[ 18.1  -1.3 -27.0 -10.3 -15.9  -8.0   3.4  -6.7   6.8 -11.0  15.9 -19.0
   6.3  11.5 -10.3  -9.3  -8.2 -16.4   2.4 -68.8  14.3  11.0  -4.4  -0.6
  10.2  -8.2  29.8  -7.1   6.0 -14.0  11.7  -4.1   1.4   7.1   0.9 -17.0
  -5.4  25.1  -2.5  20.7 -12.1  28.3   8.9 -16.7  10.1  -7.7  17.0  11.7
  -5.3   4.7   3.2 -15.5   8.6  -3.1  -2.9  -7.2 -22.8  -2.2   3.4  -8.2
 -19.8   6.5  -0.3 -26.8  10.8   4.7  -0.2   2.6 -15.1  10.5  23.1]
(85)/Jb
[ -9.6   6.1   2.9   3.3   0.7 -13.9  -1.4   3.5  -7.2  12.7   9.1 -11.9
   4.1   7.1 -19.1 -21.5  18.4 -22.5  10.3   3.7  -2.7  -0.7  -9.3  -5.7
  -1.8  15.5  26.3  -7.5  -1.2   3.4  19.4  -2.1   0.8   7.3   1.3   3.0
  -2.6  39.5  15.2  21.3   1.1 -24.9 -50.0 -26.3  -5.2   2.6  11.1   3.4
  -9.0  -0.6   1.0   9.8 -14.1   9.0  -0.5 -12.4 -16.8  14.1   0.3   9.2
  -7.0   2.5   6.4 -12.7 -13.5  -0.6  -8.6   5.8 -21.6   3.0  12.9]
(85)/Jb
[-23.4  14.2 -13.2   5.1 -11.2 -12.4 -14.5 -17.8  -4.0  18.8  -8.9 -16.7
  13.6  17.4 -24.9 -70.3   2.2 -20.1  -8.8  45.4  18.6  13.2   3.5  13.5
  15.9  14.3  25.8  -8.8   7.0 -22.6  31.0 -12.9  -2.7  19.0   1.0 -28.5
 -14.7  71.5  31.4  18.2 -18.9  34.2 -57.6  -6.8  -9.4   5.3  48.2  12.9
   2.6   2.5  17.9 -22.7  -6.8 -21.6  14.7 -39.8 -20.8  16.1  -8.5 -15.4
 -20.5  15.4   8.7 -19.5 -23.6   3.0 -24.2  10.8 -23.2  18.6  32.9]
(76)/CN
[  8.3  11.7 -30.5  -8.0 -17.2 -12.3  -2.0   6.2   3.3  -0.4   1.3 -16.3
   3.5  11.7 -23.1 -17.8  -0.3 -37.4  13.3 -41.4   4.8  18.1  -6.3  -2.6
  10.3   2.7  47.8  -6.0   2.0 -37.7  15.7  -3.4  -2.4  19.1   1.4  -9.8
  -4.4  29.6  -1.6  15.6  17.7   8.9 -12.0 -15.9  -9.0  -8.7  23.1   1.5
 -16.1   0.4  17.9  -9.3 -10.7   1.0  -1.2 -12.0  -9.8   5.6   3.8 -34.0
 -16.7  10.2  -1.8   5.8   3.7   2.3  -2.6  18.1 -16.1   2.7  27.9]
(85)/Jb
[ -7.9   7.5 -11.9  -7.2 -16.5 -14.0  -4.4   0.1  -0.9  12.1   2.2 -36.8
  12.6  13.0 -19.4 -36.2  16.4 -18.8  -2.6 -22.8   7.5   6.8  -6.2   5.4
  -1.5  12.5  37.0  -8.2   2.9   1.0  14.2  -5.9  -4.0  19.7   1.8  -4.0
  -6.7  58.3  27.4  37.1 -12.2  -1.5 -19.4 -26.0  -1.1  -5.0  28.8  14.5
  -1.3   4.3  11.9 -10.1   5.1  -4.8  14.5 -20.9 -22.6  13.3   2.6  -5.0
 -11.3   2.9   7.8 -25.5 -16.2  -1.9  -8.9   8.1 -20.9  12.0   6.5]
(76)/Jb
[-20.1   4.2   9.7  12.5  11.6  -6.1  -5.8  -3.3 -10.3  19.6 -13.3 -11.9
   3.5   5.4  -7.6 -31.9  15.2   4.1  -7.3  58.2  -4.4   3.7  -6.2   8.1
   2.6   5.6 -10.5  -2.7   0.5   2.6  12.8  -4.9  -2.5   3.9   2.9   1.7
  -2.7  13.5  20.5 -10.6  -0.2  10.8 -22.5  -3.6  -6.9   8.1   6.7  -0.6
   7.4  -6.4   9.1   5.4  -9.0  -6.5   9.8  -5.6   2.7  12.4   0.0   0.8
   3.2   3.5   3.0   1.5 -19.2  -2.6  -9.4   0.6  -6.4   6.0   3.8]
(82)/CN
[-21.9   8.8   6.3  10.3   3.2  -9.6  -6.8 -19.6  -8.6  20.1  -2.3  19.7
   8.4  14.1 -17.1 -41.0  -1.9 -13.9 -11.1  75.3   5.2  -0.5   7.4  11.6
  12.0  24.0  10.3   1.7   2.0  -5.4  25.7 -11.9   3.6   5.3   3.4 -24.0
 -10.1  41.4  25.1  -2.2 -15.3  24.6 -71.5   7.8  -5.7   6.7  25.9   4.4
   0.5  -1.4   6.2  -9.9  -5.4  -7.6   6.0 -25.6 -10.8  10.9  -8.7   4.1
  -9.0   7.6   1.6 -11.8  -7.7  -0.9 -21.7   9.5 -16.0   5.2  32.8]
(85)/Jb
[-24.7   2.9  16.9  14.4  10.7  -3.7  -4.1 -12.2 -10.0  22.2  -6.9 -11.9
   5.5  10.3  -9.9 -20.4  18.6   5.0  -8.6  50.2  -2.8  -0.7  -4.6  12.1
  -1.4   8.7  -7.0   4.5   3.0   6.9  11.4  -5.0  -3.5   0.3   3.2   2.2
  -5.8  25.0  29.6   1.2  -8.6  12.3 -19.8  -1.8   1.2   7.5   2.3   6.6
   6.3  -0.3  -2.5   7.2 -12.6  -1.6  12.8   0.5  -3.2  10.6   2.4  15.1
   9.7  -1.9   1.4 -17.1 -17.6  -1.3 -16.3   3.5  -8.5  11.0  -1.1]
(74)/CN
[-16.3  -0.4   5.3  17.2   9.2   8.8  -3.8 -15.2 -10.2   9.7 -19.8 -15.7
   2.0   7.8  -0.7 -25.2  -5.6  26.1 -21.1  43.6   4.4   8.9   5.0  22.9
   9.8 -11.9 -21.8   5.0   4.8 -17.1   6.3  -4.0   2.3   0.7   6.8 -11.1
  -7.3   8.4  25.6 -13.4 -17.8  76.5  29.1  15.4  14.2   8.2   2.3  10.4
  14.0  -1.3  -6.5 -14.2   4.6 -13.1   7.3  12.3 -13.7  -2.1  -0.9   0.1
  11.3   7.1  -4.3 -23.8 -11.8  -4.3 -12.1   2.0   3.1  18.6  -5.1]
(86)/Jb
[-21.5  12.3   4.7  -4.1 -19.0  -5.1  -7.5   8.6  -8.1  29.2 -12.0 -36.7
   6.6   8.4 -16.5 -13.7  31.9 -15.4   4.4  10.5  -6.2  -6.6 -15.4  -2.2
  -8.1  16.0  36.7   1.0   3.5   9.4  10.3   2.0  -6.3  21.0   0.5  14.4
  -0.8  45.4  34.4  34.1 -12.3 -20.9  -0.8  -5.5  -8.6  -4.1  14.7  17.9
  -3.6   8.1  23.2  -2.0 -15.5   2.9  18.8  -3.1  -8.7  20.2   3.3 -11.7
  17.7  -3.8  -2.2 -15.6 -29.7  -9.3 -18.8  10.0 -10.2  13.9 -26.9]
(86)/Jb
[-13.5   9.0  -3.4  -4.0  -3.3 -20.8  -0.4  -9.2   0.8   7.9  10.2 -10.5
  15.6   8.2 -25.1 -52.6   9.3 -26.7   4.0   5.0   7.2   4.8  -1.6  -6.4
   6.5  22.1  28.4 -15.2   1.2  -2.7  26.5 -10.4   4.1  14.3   5.7  -9.0
  -5.3  60.6   9.6  24.7   0.7 -24.9 -76.5 -33.9  -8.1   5.6  31.5   1.9
  -6.1  -3.5   2.9   1.9 -10.4  -4.7   5.1 -35.0 -23.6  18.7  -8.4   9.4
 -26.4   6.9  14.0 -12.8 -15.0   6.8  -7.5   2.6 -30.5   3.2  40.6]
(85)/Jb
[-19.0   4.1   7.6  19.7  21.4  -2.0  -1.7  -6.9  -7.4  17.7 -12.9 -12.0
   2.8  11.0  -6.1 -30.3  12.4   2.0  -5.2  51.9  -5.2   5.4  -7.2   7.0
   6.6  -2.0 -21.9  -2.1   1.7 -14.8  15.3  -3.2   4.9   2.0   5.0   1.2
  -2.6  10.3  18.9 -19.4   5.2  30.4 -16.1 -10.4  -4.0   9.8   1.7  -5.2
   5.3 -11.9  -3.2  11.9 -13.6   0.1   8.2   8.4   3.1  11.0   3.1   4.7
   6.7   5.9  14.4  -2.7 -16.4   0.6  -9.1   5.4  -4.5   6.1  11.7]
(82)/CN
[-22.9   0.4   6.8  11.4   4.7  -7.4  -4.3   2.2  -8.9  23.1  -9.9 -71.5
  10.9   5.1 -12.3 -38.8  36.9   7.1 -10.5  -8.5  -6.5   5.9 -21.9   1.6
 -15.0  -1.2   4.5  -5.8   3.5  24.1   6.9  -4.2  -3.0  12.7   3.7  23.4
  -6.7  48.4  34.2  23.4  -0.6   4.9  13.3 -37.6   0.7   2.5   9.0  13.7
  11.1  -3.1   0.4   5.9 -10.8   0.9  18.5   6.5 -11.7  16.4  10.6  12.7
  15.1   0.2   3.8 -25.5 -40.3  -4.7  -8.4   2.3 -12.3  18.1 -19.2]
(86)/Jb
[  4.7  -0.6 -13.0 -11.3 -14.5  -5.2   1.1 -10.2   2.0  -4.2  11.1   8.1
   4.8   6.2  -2.5  -6.6 -12.4  -4.7  -7.1 -26.7  12.5   5.0   8.3  12.8
  10.8   4.0  18.8  -1.3   7.5 -10.6  10.2  -5.2   1.6   2.7  -0.9 -24.9
  -6.8  23.7   4.4  14.3 -18.2  25.1  -9.7   7.4   6.2  -6.0  19.1   4.1
  -4.5   7.3   5.6 -21.3   4.9 -10.0   1.9 -14.4 -12.2  -4.8  -3.2  -7.6
 -17.5   5.7  -0.2 -23.9   7.2   2.2 -10.7   7.3  -9.0   5.2  17.7]
(85)/CN
[-14.2  -1.0  18.6  -1.1  -8.0  -2.3   3.4 -10.4  -4.1  17.1  10.9  -0.9
   2.5   6.0   2.2   9.0  11.4  13.1 -12.6  24.7   0.1 -11.2  -0.3  14.2
 -11.0  16.2   7.9   9.7   2.6  29.4  -0.7   0.6  -2.9  -2.7   3.1  -3.4
   0.0  19.8  34.8  25.2 -18.2   8.1   9.1  15.0  18.9   1.3   2.6  15.6
   4.9  11.3  -2.3  -6.7  -6.6  -3.5   9.1  20.9 -10.9   0.1   2.9  20.9
  10.4  -4.6  -0.4 -37.2  -6.8  -5.0 -16.7  -1.5  -6.5  11.8 -23.6]
(86)/Jb
[-12.6   8.2  -2.3  -0.9  -1.1 -16.2   1.6  -4.8  -2.9  12.7  13.1   3.0
   9.3   6.8 -30.5 -42.4   9.0 -32.2  13.3  11.6   2.6   4.5  -5.0 -10.7
   2.4  19.1  28.7 -12.5  -0.8  -8.2  27.1  -8.5   6.1   7.0   4.0  -5.5
  -4.2  50.7   5.3  15.6   5.4 -37.5 -76.5 -32.4 -12.5   5.8  24.9  -1.8
 -11.9  -7.4   8.5   8.9 -14.7   4.8  -1.4 -30.3 -16.4  10.9  -6.0   6.4
 -19.9   1.1  12.8   0.3 -12.7   6.7  -7.4   9.0 -29.6  -6.8  42.7]
(85)/Jb
[-32.0   4.1  38.0  17.3  18.3  -9.3  -1.5 -12.9 -15.5  37.1   0.6   7.7
   0.2  10.6 -17.0 -15.1  31.1  -1.0  -6.0  76.5 -13.8 -13.7  -6.0   2.8
 -11.0  29.5 -12.9   6.8   1.2  11.3  20.7  -0.7   2.9  -6.0   5.2  10.2
  -0.4  22.7  40.5  -1.4  -3.1 -14.4 -54.2   0.4   0.7  17.6  -3.9   2.5
  -3.0  -4.7  -6.4  27.0 -27.9  10.2  11.3   5.3   2.5  20.5   2.6  28.5
  15.9  -0.9   0.1 -15.1 -20.6  -6.3 -22.7   8.5 -14.1   3.2  -1.6]
(74)/Jb
[  0.6   7.1 -26.1  -7.0 -10.1 -13.6  -2.6   6.7   0.8   3.9   4.2 -51.8
  11.5  10.3 -21.6 -34.8  16.9 -21.7   7.7 -57.0   3.5  11.6 -15.4  -6.9
  -4.9  -4.0  37.7 -16.6   5.8 -13.3  16.2  -5.6  -2.4  19.1   4.1   4.0
  -4.8  48.1   8.1  28.1   1.7   0.7  -0.5 -40.6  -3.0  -5.5  22.6   7.4
  -3.9   1.7   8.1  -5.3  -4.9   4.2   7.2  -9.4 -17.8  12.3   8.3 -10.7
 -13.5   6.5  12.6 -11.0 -17.8   0.2  -4.4   9.1 -11.3  11.6  15.6]
(85)/Jb
[-22.0  -1.7  17.6  11.4  12.2  -3.4  -6.1  -7.7 -11.1  20.4  -7.2 -17.2
   3.8  -0.5  -4.6 -19.5  15.6  17.1  -8.9  39.4 -12.6  -3.3  -5.7   8.1
  -6.4   6.9 -16.6   2.3   2.4  15.9   1.6  -2.5  -0.9   1.7   5.1   7.1
   0.1  21.6  26.7   2.2  -7.5  11.8  -2.3  -2.6   2.6   7.4  -2.7   7.5
  11.5  -0.6  -4.5   1.6  -9.7  -3.9  11.3   1.9  -0.6  10.8   2.8  16.3
  12.5  -1.5   1.3 -17.8 -23.3  -4.1  -9.3  -1.4  -5.2   8.8 -14.6]
(86)/CN
[-10.2   0.6  15.7  -0.6  -8.2  -1.9  -2.0  -8.8  -2.0  11.5   8.1  15.1
   0.5   8.6   1.4  11.7  -3.9  14.4 -13.0  29.0   4.7  -8.2  10.0  17.6
  -3.6  14.1   8.1   8.4   9.5  20.6   0.3  -2.2   1.0  -4.1  -0.9 -14.2
  -5.0  14.5  28.1  17.5 -29.0  21.7   0.1  24.7  17.6   1.7   2.8  13.4
   1.1   9.1  -4.9 -12.0  -3.9  -3.0   7.8  -3.9  -9.8  -0.7  -1.6  16.5
   3.7  -0.4  -0.5 -35.0   3.3  -4.1 -16.8   1.1  -2.8   7.6 -10.5]
(85)/CN
[ -0.4   7.4  -6.1  -4.3 -10.4 -14.6  -3.0  -8.8  -1.7   7.9  15.6   6.6
  10.7  13.1 -18.5 -15.0  -0.3 -22.8   6.1   2.2  11.1  -0.1  -1.1   6.8
   3.9  15.3  34.6  -2.1   2.6  -9.5  21.7 -14.8   0.0   4.8   4.7 -18.5
  -7.4  37.3  17.6  21.1 -14.1  10.5 -37.5   0.9   6.0   1.7  21.4  10.9
 -10.7   1.0   5.1  -7.5  -8.5  -1.4   4.3 -14.8 -17.1   6.3  -0.3  -3.0
 -12.4   7.6  -0.3 -26.3  -1.3  -1.1 -13.6  11.6 -19.1   6.2  24.5]
(85)/Jb
[-16.5   3.6  12.8   1.4  -3.0  -7.1  -4.7   4.7  -6.3  24.2  -0.3 -54.2
   8.9   9.5 -10.5 -13.4  36.3   8.6  -7.8  -8.5  -6.6  -4.3 -19.3   8.5
 -13.7   4.4  16.2   3.4   4.4  23.8   1.5   0.5  -5.4  11.5   4.8  18.2
  -6.3  40.5  40.6  33.9 -15.8   1.5  20.8 -20.2  11.3  -0.1   7.1  16.2
   6.5   5.1   2.2   0.3 -12.7   3.0  18.7   7.9 -16.9  13.4   9.8  13.8
  19.8   0.6   1.9 -40.8 -28.0  -7.2 -17.6   4.9 -13.2  21.3 -30.4]
(86)/Jb
[-14.5  -5.6  24.1  21.0  29.5  -6.2   6.6  -9.8  -5.7  11.3   1.2  15.2
  -1.6   3.0  -3.4  -4.7   8.0   4.9   1.5  47.3 -10.6  -2.2  -5.7  -1.3
  -3.3   8.9 -24.3  -4.0  -1.9   3.2   7.7   0.9   7.5 -12.2   5.8  13.5
   2.0  -7.2   4.7 -21.4  13.7  -8.8 -42.9 -11.8   1.4  15.7 -15.0 -12.2
  -0.2 -13.1 -18.8  32.8 -14.8   8.2  -3.0   9.1   4.0   9.4  -2.6  30.7
   9.1  -2.3   2.5   2.4  -8.0   1.2   3.1  -4.0  -9.5  -6.0  13.8]
(82)/CN
[ -0.2   6.7  -2.4  -6.2 -16.9 -15.5   1.0 -10.2   6.4  10.0  21.6  12.9
   9.5  14.8 -18.2  -6.5   1.0 -24.3   3.7  -6.4   8.7  -5.7   2.1   4.4
  -0.9  18.8  45.3   0.3   5.0   0.1  19.3  -5.2   0.8  -1.3   2.4 -20.6
 -10.6  39.3  20.0  31.4 -18.6   2.5 -41.8  -4.9   8.9   0.3  18.8   8.1
 -14.7   8.8   0.5  -7.0  -7.0  -0.8  -4.3 -20.8 -28.3   4.9  -1.6   5.2
 -17.7   6.3   3.9 -32.7   1.4   0.1 -16.2   8.7 -20.6   6.4  22.8]
(85)/Jb
[-19.8   4.6  34.1   2.2   0.2 -10.3 -10.3  -9.5  -9.6  31.4  15.2  32.4
   3.3  12.6  -4.4  15.6  10.4  -1.9  -5.2  73.8 -15.6 -22.4   4.1  16.2
 -11.6  35.0  15.7  15.4   7.7  30.6   7.2   0.7   2.4 -10.4   3.5  -7.5
  -7.1  23.2  43.2  20.9 -28.1  -7.4 -38.6  28.9  14.2  11.1   0.4  12.4
 -11.9  11.8  -3.6   5.8 -19.5   5.3  12.2   0.6  -6.8  -9.3   4.4  26.2
  10.6  -3.4   0.7 -36.3   0.3  -6.7 -27.9   4.9 -13.6   7.5 -13.0]
(86)/Jb
[-21.5   3.5  27.0   3.4  -2.7 -16.3  -2.8   5.6  -8.7  28.8  11.9  -8.7
   6.6   6.4 -14.0   3.0  36.4 -12.0   2.2  27.9 -12.5 -18.3 -13.9  -4.3
 -24.7  27.7  24.2   6.7   3.0  37.9   5.2   4.9   2.9   4.3   2.9  22.9
  -0.8  36.9  38.6  30.3 -10.1 -44.1 -35.7 -12.3   3.0   8.9  -0.4   8.4
 -10.4   3.9  -0.7  19.3 -23.5   8.8  10.5   3.2 -12.5  16.8  11.1  26.4
  13.4  -1.9   5.6 -26.3 -19.5  -1.4 -19.3   4.1 -19.5   5.1 -22.7]
(86)/Jb
[-16.5   5.9  26.5   8.4   7.1 -11.2   2.4  -4.2  -8.2  27.0   9.6  27.6
 -13.3   8.2 -17.9   1.8  17.9 -16.8   2.9  60.3 -11.8 -18.6  -3.6   2.3
 -11.2  38.1   5.0   6.3   0.0  17.3   6.1   3.3   2.3  -7.9   1.8   5.2
  -0.5  18.3  24.6  11.0  -6.9 -33.0 -63.3   9.4  -2.0  11.2   0.2  -1.3
 -10.9   0.9  -0.8  24.3 -23.3  12.9   2.7  -3.8  -5.4   8.3  -0.1  18.8
   4.9  -0.6   4.3  -9.1  -3.0  -1.9 -17.6   9.2 -19.4  -3.1   4.6]
(82)/Jb
[-19.6   3.0   0.9   6.5   0.5 -11.7  -2.9  -3.8  -4.4  17.4  -4.3 -24.5
  11.4   4.7 -17.1 -51.5  25.6 -11.4  -1.8  21.1   2.0   7.8  -6.4  -0.5
   2.9  14.2  10.0  -3.8  -6.8  -2.4  17.6  -4.8  -0.2  12.5   2.9   0.2
  -0.7  50.5  19.8  10.9   0.2 -11.2 -50.6 -26.6 -11.3   6.5  21.9   6.5
   7.1  -5.9   5.2   1.3 -10.8  -6.6  11.7 -23.2 -10.2  17.9  -1.1   1.7
  -7.2   4.2  10.5  -4.4 -26.7   6.4  -8.6   0.7 -16.5   4.4  15.0]
(85)/Jb
[  6.7   6.9 -27.7  -7.6 -16.0 -15.5  -1.6  -8.1   8.0  -1.9  14.2 -18.3
  10.6  20.4 -25.8 -34.6  -7.1 -27.6   3.4 -52.2  17.1  13.9   3.0   8.7
  12.7   6.5  45.3 -11.8   6.1 -29.7  31.1  -5.2   1.2  14.0   3.6 -25.4
  -8.5  56.3   9.4  26.2 -14.7  35.0 -23.7 -26.7   8.4  -7.1  33.4   6.1
  -6.7   2.4   4.0 -17.6   1.7  -5.1   0.6 -20.3 -27.2   3.5  -0.9 -12.3
 -30.9  13.9   1.2 -27.3   4.1   1.7  -6.4  13.4 -24.0  13.1  43.6]
(85)/Jb
[ -6.3   0.7   1.3   2.5  -1.4  -7.3  -3.0 -24.8  -0.9   4.2   9.8  10.8
   7.8  12.4  -6.0 -28.0 -18.0   2.9 -16.8  17.0  16.8   5.8  12.4  21.7
  10.0   7.6   3.9  -1.5   7.5  -3.4  19.9 -15.9   4.6   1.2   3.2 -31.5
 -10.1  34.3  18.7  12.8 -26.7  51.9 -29.1   6.8  15.8   6.3  20.4   9.0
   5.4   5.0  -5.7 -21.9   1.5 -15.6   2.1 -19.3 -20.1  -2.7  -6.2  12.8
 -19.9   8.1   4.1 -34.9   2.8   2.2 -16.9  -2.8 -15.5  13.3  31.6]
(76)/CN
